Questions about the grid below.
1) Read off the 1st entry in reading order.
2) Read off the last entry in the row that holds the largest entry.
3) Read off the last entry, reading row by row.
4) Read off the fifth entry, reading row by row.
5) Read off the third entry in reading order.
6) Read off the entry directly above the smallest entry.
7) Read off the entry just right of the smallest entry.
[[ -3   6  12   1   1 -32 -31   0   0   4]
 [  1  -2  -7 -12  -2   1  16   6   5  -2]
 [  4   4   1   9  -5 -11 -12  -6   8  -6]
 [-13  -7  -8   7   3 -20  24   3  -5 -15]
 [  4   2   6   5   6   5  43  20  -6   5]
 [ -8  -6   2 -17  -3 -10 -33  18   6  13]]
1) -3
2) 5
3) 13
4) 1
5) 12
6) 43
7) 18

array([ 27,  20,  -7, -18, -14, -28,  -9,   6,   1, -29])
The last entry is -29
The first entry: 27
The entry just left of -28 -> -14
What is the entry just right of -7? -18
The second smallest entry: -28
What is the second entry from the left? 20

Questions about the array below. Rows and columns are numbered from 0.
1) What is the entry in the bottom-left corner?
2) What is the entry in the top-right corner?
3) What is the entry at row 0, column 2?
4) What is the entry in the top-left corner?
5) What is the entry just left of the largest entry?
6) What is the entry directly below the centre entry?
7) What is the entry in row 1 and column 0?
8) What is the entry in row 2 and column 1?
array([[  3,  17, -15,  35,   2,  11,  12,  21,  33,  -1,  -5],
       [-15,  30,  -3,  30,  12,  -4,  -4,  29,  21,   4,  -4],
       [-19,  19, -11,  -2,  23,  11,   2,   1,  24,   6,  29],
       [ 14,   8, -15,  25,  39,  15,  -4,  15,  -7,  -6,  17],
       [ 15, -20,   6,  -2,  -2,   6, -21,  -4,  34,   1,  12],
       [ 15, -11,   8,  -3,   7,  18, -21,  16,  16,  11,  30],
       [  2,   5,   5,  21, -15,  -3,  10, -10,  48,   4,   0],
       [  0, -15,   2,   9,  23, -10, -41,  16,  14,  -5,  -2],
       [  8, -17,   9,   1,  21, -13, -14, -34,  13,  -8,  13],
       [  9,   5,   9,  28,   3,   0, -22,  41,  15,   6,  -3],
       [  1,   8,  19,  35,   9, -28,  -7, -11,   8,   1,  -3],
       [  1,  -2,  17,   2,  25, -12,  -7, -34,  -1,   2,  32],
       [ -2,  13, -13,  33,  12,   1,  -9,  30,  29,  -4, -14],
       [  9,   8,  16,  32,  24, -19,   1, -23, -10,  -1,  15],
       [ -2,  -4,   2,  23,  -4, -15, -17,   5,  42,  -3, -18]])
1) -2
2) -5
3) -15
4) 3
5) -10
6) -13
7) -15
8) 19

Read these off the table that follows. Counting starts at 0.
1) Give the bottom-right entry.
2) Give the entry at row 2, column 0.
3) Give the entry at row 0, column 1.
4) Give the entry just right of -11.
5) Give the top-right entry.
6) Give the bottom-left entry.
7) Give the entry at row 0, column 0.
8) Give the entry in row 1 and column 0.
-8	-5	9	13	-16	26	0	39	-16	33	-22	-28	25	28	31	-5
-9	-6	-1	20	-5	20	0	32	4	31	16	13	15	35	25	3
-2	-3	3	-10	10	-17	0	-19	-3	-23	-9	-2	-17	-12	-17	-3
2	2	-12	-7	16	-7	-1	-16	-14	-11	-23	-13	-10	-8	-8	0
-30	-15	-8	8	-21	11	0	15	-16	15	-30	-30	9	14	11	-17
1) -17
2) -2
3) -5
4) -23
5) -5
6) -30
7) -8
8) -9
